Below is a small trained network, with its code and all its weights. Each question gives an input and a class and asks what happens when units are switched off, that is, made to give their printed mean instead of their output.

import numpy as np


def w(rows, s, z=0):
    codes = np.array(rows[::2]) - 128.0
    scale = np.full(codes.shape[1], s)
    scale[-1] = z or s
    return codes * scale


def f(y):
    return y / 2 * (1 + np.tanh(0.7978845608 * (y + 0.044715 * y**3)))


def log_softmax(a):
    a = a - a.max(-1, keepdims=True)
    return a - np.log(np.exp(a).sum(-1, keepdims=True))


def net(x, mask):
    res = np.array(x, float).reshape(1, 5) / 4 @ E
    y = f(res @ A[0][:, :-1].T + A[0][:, -1])
    res = res + np.where(mask, y, B[0][:, -1]) @ B[0][:, :-1]
    return log_softmax(res[-1] @ U[:, :-1].T + U[:, -1])


A, B = {}, {}
E = w([
[102,108,97,130,97,144,158],'x0',
[7,118,100,139,126,69,78],'x1',
[123,131,128,122,123,130,130],'x2',
[142,183,138,177,109,55,218],'x3',
[185,133,4,53,99,89,101],'x4',
],0.015)
A[0] = w([
[149,148,139,162,103,43,187,169],'N0',
[174,125,127,155,90,236,44,133],'N1',
[80,117,191,160,167,193,157,117],'N2',
[140,113,113,122,62,103,143,179],'N3',
[163,135,54,28,116,122,75,80],'N4',
[85,159,116,138,162,90,82,59],'N5',
[187,106,177,176,114,186,150,78],'N6',
[160,201,138,105,126,245,147,51],'N7',
[116,109,75,152,123,209,104,186],'N8',
[207,140,138,95,140,237,197,25],'N9',
[53,100,106,128,174,53,120,17],'N10',
[123,154,125,166,121,104,168,154],'N11',
[42,113,139,136,90,39,25,28],'N12',
[192,124,142,108,180,193,199,40],'N13',
[105,155,227,144,123,184,133,62],'N14',
[115,170,140,118,99,95,168,116],'N15',
[10,136,164,173,159,124,120,65],'N16',
[196,136,109,107,56,57,77,131],'N17',
[112,105,135,134,136,107,197,154],'N18',
[82,118,171,156,144,232,86,124],'N19',
[135,143,118,176,75,139,128,206],'N20',
[173,170,139,95,152,159,203,14],'N21',
[157,149,72,95,101,144,63,135],'N22',
[47,151,123,133,108,106,82,20],'N23',
[121,48,115,102,150,198,69,166],'N24',
[113,123,214,170,76,169,125,78],'N25',
[139,159,77,123,100,107,111,66],'N26',
[136,162,155,186,79,55,203,138],'N27',
[156,235,94,175,136,74,198,189],'N28',
[179,58,84,97,84,77,72,109],'N29',
[108,47,132,65,147,238,26,185],'N30',
[186,168,142,97,90,171,144,2],'N31',
],0.011,0.0021)
B[0] = w([
[47,233,231,35,152,129,113,223],'N0',
[86,232,170,119,123,133,68,200],'N1',
[155,49,75,86,222,88,184,233],'N2',
[164,137,140,85,131,86,141,166],'N3',
[170,88,101,111,150,40,217,249],'N4',
[120,117,78,177,32,157,87,174],'N5',
[148,130,41,172,76,119,110,221],'N6',
[171,131,120,160,73,204,100,207],'N7',
[60,122,161,108,159,113,139,170],'N8',
[127,65,85,179,28,208,47,255],'N9',
[154,92,113,214,29,223,61,199],'N10',
[120,161,131,80,172,114,75,180],'N11',
[142,124,117,190,45,156,72,233],'N12',
[117,91,117,204,52,197,92,228],'N13',
[156,70,22,101,195,76,216,233],'N14',
[87,148,156,94,138,89,84,173],'N15',
[147,83,30,150,133,121,150,229],'N16',
[183,81,78,156,224,68,225,210],'N17',
[101,92,145,85,140,103,112,170],'N18',
[137,118,163,30,217,109,186,217],'N19',
[171,158,169,119,150,125,112,151],'N20',
[71,122,122,189,95,162,101,207],'N21',
[161,132,98,61,205,111,163,206],'N22',
[146,78,102,161,2,163,54,191],'N23',
[59,183,233,29,142,100,33,209],'N24',
[184,107,64,122,195,59,236,217],'N25',
[190,15,108,146,138,85,213,178],'N26',
[87,213,202,75,126,71,119,242],'N27',
[52,180,212,83,148,114,109,251],'N28',
[181,91,120,124,177,91,158,216],'N29',
[42,194,219,53,141,128,102,253],'N30',
[151,48,109,204,80,209,78,193],'N31',
],0.0069,0.015)
U = w([
[109,196,252,63,180,117,129,247],'0',
[178,90,30,118,229,92,243,104],'1',
[156,111,67,209,53,166,90,46],'2',
],0.013,0.0014)

Each question gives the input, the list of numbers given to net, and the class t.
The units are the neurons (one row each of A and B). Each row of codes is followed by its name. A weight is (code - 128) times the scale printed after its matrix; where a second scale follows, it is the last column's (A, B and U).
mask holds one flag per neuron, in row order. A switched-off neuron (its flag False) gives its mean, the last column of its row in B, instead of its output. The means were averaged over made-up inputs and are rounded, as every weight is.
A unit's drop is (log p(t) with every unit on - log p(t) with that unit switched off) / (log p(t) with every unit on - log p(t) with every unit switched off).
The circuit of an input: a set's keep is (log p(t) with only the set's units on - log p(t) with every unit switched off) / (log p(t) with every unit on - log p(t) with every unit switched off). Starting from the 12 units with the biggest drops (on a tie, the unit counted first), units are removed one at a time, each time the one whose removal leaves the highest keep (on an exact tie, the one counted first), for as long as the keep stays at least 0.8.
circuit, biggest first: the units of the circuit, biggest drop first
top k neurons: the k neurons with the biggest drops, biggest first
drop of u: that unit's drop, to one decimal
input [-8,2,-7,-7,5], class 0: circuit, biggest first : N30
input [-2,2,2,0,-2], class 1: top 2 neurons : N9, N13
input [-6,-7,-7,7,1], class 0: top 2 neurons : N28, N0
input [0,-6,0,-2,-6], class 1: top 4 neurons : N14, N2, N25, N19
input [3,1,1,-5,5], class 0: top 2 neurons : N30, N24
input [-5,-1,-8,-5,-6], class 1: top 2 neurons : N14, N2
input [4,-7,-5,-8,0], class 0: top 2 neurons : N30, N24
input [-4,-8,-3,2,-8], class 1: top 3 neurons : N14, N25, N2
input [8,3,-4,-3,-4], class 1: top 3 neurons : N16, N0, N28
input [-8,7,-1,8,1], class 0: top 3 neurons : N0, N28, N27
input [-8,-8,-2,1,-7], class 2: top 3 neurons : N9, N13, N7
input [-2,-4,-5,3,2], class 2: drop of N24 : 0.1
input [1,-4,6,3,-3], class 2: drop of N30 : 0.4
input [2,7,-4,8,5], class 0: circuit, biggest first : N0
input [2,5,-7,-6,3], class 0: drop of N30 : 0.7
input [2,7,-2,0,-6], class 2: drop of N4 : 0.2
